Below are the code and all the weights of a small trained network. Each question names an input and a target symbol and asks about switching units off, where a switched-off unit gives its printed mean instead of its output.

import numpy as np


def w(rows, s, z=0):
    codes = np.array(rows[::2]) - 128.0
    scale = np.full(codes.shape[1], s)
    scale[-1] = z or s
    return codes * scale


def f(y):
    return y / 2 * (1 + np.tanh(0.7978845608 * (y + 0.044715 * y**3)))


def softmax(a):
    e = np.exp(a - a.max(-1, keepdims=True))
    return e / e.sum(-1, keepdims=True)


def log_softmax(a):
    a = a - a.max(-1, keepdims=True)
    return a - np.log(np.exp(a).sum(-1, keepdims=True))


def net(x, mask):
    ids = ['ΓΔΘΞΠΨβεημστω'.index(c) for c in x.split()]
    T = len(ids)
    res = E[ids] + P[:T]
    q, k, v = (res @ M[0].T for M in (Q, K, V))
    z = softmax(np.where(np.tri(T) > 0, q @ k.T / 2**0.5, -1e9)) @ v
    res = res + np.where(mask[0], z, O[0][:, -1]) @ O[0][:, :-1]
    y = f(res @ A[0][:, :-1].T + A[0][:, -1])
    res = res + np.where(mask[1:13], y, B[0][:, -1]) @ B[0][:, :-1]
    return log_softmax(res[-1] @ U[:, :-1].T + U[:, -1])


Q, K, V, O, A, B = {}, {}, {}, {}, {}, {}
E = w([
[136,63,57,150],'Γ',
[148,112,132,72],'Δ',
[115,188,75,117],'Θ',
[159,95,142,54],'Ξ',
[140,108,130,80],'Π',
[156,105,249,112],'Ψ',
[181,136,131,167],'β',
[179,101,217,106],'ε',
[69,149,111,137],'η',
[93,176,197,119],'μ',
[116,125,174,52],'σ',
[138,51,185,213],'τ',
[123,20,113,192],'ω',
],0.013)
P = w([
[206,254,94,165],'0',
[206,197,100,144],'1',
[198,157,102,130],'2',
[175,130,116,117],'3',
[155,112,125,111],'4',
[133,93,134,99],'5',
[110,78,145,88],'6',
[86,68,158,79],'7',
[53,52,166,70],'8',
[35,52,170,58],'9',
[4,34,186,53],'10',
],0.0049)
Q[0] = w([
[70,228,104,254],'head 0',
[109,144,44,234],'head 0',
],0.024)
K[0] = w([
[255,229,110,121],'head 0',
[234,139,43,172],'head 0',
],0.015)
V[0] = w([
[62,180,82,207],'head 0',
[143,150,245,68],'head 0',
],0.012)
O[0] = w([
[78,31,154,105,13],'head 0',
[254,151,94,171,254],'head 0',
],0.0083,0.007)
A[0] = w([
[147,63,118,102,218],'neuron 0',
[204,86,139,85,104],'neuron 1',
[71,187,45,177,71],'neuron 2',
[80,206,167,153,232],'neuron 3',
[140,64,51,47,113],'neuron 4',
[101,121,196,61,128],'neuron 5',
[154,158,237,159,100],'neuron 6',
[147,53,93,224,106],'neuron 7',
[146,91,151,153,252],'neuron 8',
[132,225,140,3,109],'neuron 9',
[133,119,134,158,48],'neuron 10',
[112,74,13,161,87],'neuron 11',
],0.014,0.0043)
B[0] = w([
[166,117,107,191,162],'neuron 0',
[150,189,57,92,254],'neuron 1',
[62,127,62,166,133],'neuron 2',
[185,125,111,201,150],'neuron 3',
[90,149,184,189,158],'neuron 4',
[106,133,34,122,141],'neuron 5',
[5,126,157,130,213],'neuron 6',
[189,74,142,44,143],'neuron 7',
[184,146,155,187,185],'neuron 8',
[50,30,195,78,227],'neuron 9',
[112,122,150,81,119],'neuron 10',
[68,76,58,70,134],'neuron 11',
],0.023,0.0088)
U = w([
[125,107,138,147,35],'Γ',
[92,102,255,202,21],'Δ',
[179,36,104,123,79],'Θ',
[77,72,156,8,52],'Ξ',
[187,91,233,132,232],'Π',
[167,140,47,48,138],'Ψ',
[133,114,120,98,83],'β',
[68,213,120,86,122],'ε',
[153,143,47,228,196],'η',
[241,182,124,203,241],'μ',
[153,132,83,110,187],'σ',
[138,109,134,162,253],'τ',
[37,53,61,138,78],'ω',
],0.0062,0.0034)

Each question gives the input, a string of symbols that net reads in full, and the target symbol t.
The units are the heads (2 rows each of Q, K, V and O) and the neurons (one row each of A and B). Each row of codes is followed by its name. A weight is (code - 128) times the scale printed after its matrix; where a second scale follows, it is the last column's (O, A, B and U).
mask holds one flag per unit, heads first, then neurons. A switched-off unit (its flag False) gives its mean, the last column of its rows in O or B, instead of its output. The means were averaged over made-up inputs and are rounded, as every weight is.
A unit's drop is (log p(t) with every unit on - log p(t) with that unit switched off) / (log p(t) with every unit on - log p(t) with every unit switched off).
The circuit of an input: a set's keep is (log p(t) with only the set's units on - log p(t) with every unit switched off) / (log p(t) with every unit on - log p(t) with every unit switched off). Starting from the 12 units with the biggest drops (on a tie, the unit counted first), units are removed one at a time, each time the one whose removal leaves the highest keep (on an exact tie, the one counted first), for as long as the keep stays at least 0.8.
circuit, biggest first: the units of the circuit, biggest drop first
top k neurons: the k neurons with the biggest drops, biggest first
drop of u: that unit's drop, to one decimal
input Ξ Π Ξ η Ξ Γ Θ Ψ Ξ, target Ψ: circuit, biggest first -> head 0; neuron 1
input η Ξ μ τ μ Θ Θ, target ω: top 3 neurons -> neuron 2; neuron 8; neuron 1
input Ψ Ξ Ψ Γ μ μ Ψ ε Ψ Ψ Π, target Ψ: circuit, biggest first -> head 0; neuron 1; neuron 4
input Ξ Δ Δ Ψ Δ μ Ψ ω, target Θ: circuit, biggest first -> neuron 7; neuron 6
input Ξ ω Δ, target ω: circuit, biggest first -> head 0; neuron 5
input β μ ω Ξ Γ τ Ξ μ μ Ξ Π, target μ: circuit, biggest first -> head 0; neuron 6; neuron 9
input Θ Ψ Ξ, target Ψ: circuit, biggest first -> neuron 1; head 0
input β η η Ψ μ Ξ μ Δ ε, target μ: circuit, biggest first -> neuron 9; head 0
input ω Θ Ξ Ξ Ξ Ψ η, target η: circuit, biggest first -> neuron 9; neuron 2
input η Ξ η, target η: top 3 neurons -> neuron 2; neuron 3; neuron 6
input η β Θ Θ Ξ β μ Δ, target μ: top 2 neurons -> neuron 6; neuron 9
input η μ η Γ Ξ, target η: top 4 neurons -> neuron 5; neuron 0; neuron 6; neuron 4
input Θ Ξ Δ, target Ξ: top 4 neurons -> neuron 9; neuron 8; neuron 0; neuron 3
input μ β Ξ Ψ Ξ Ξ ε η Θ, target ω: top 4 neurons -> neuron 2; neuron 8; neuron 1; neuron 9
input μ Θ Ξ Θ η η Δ, target η: top 2 neurons -> neuron 5; neuron 0
input Ξ η τ, target Π: top 3 neurons -> neuron 7; neuron 1; neuron 8
input Θ ω Δ Ξ, target ω: drop of neuron 5 -> 1.3
input Θ Ψ Ξ Θ η Ψ μ ω, target Θ: drop of neuron 9 -> 0.1
input Ξ Π Δ Ξ Ψ Π, target Ψ: drop of neuron 6 -> 0.2
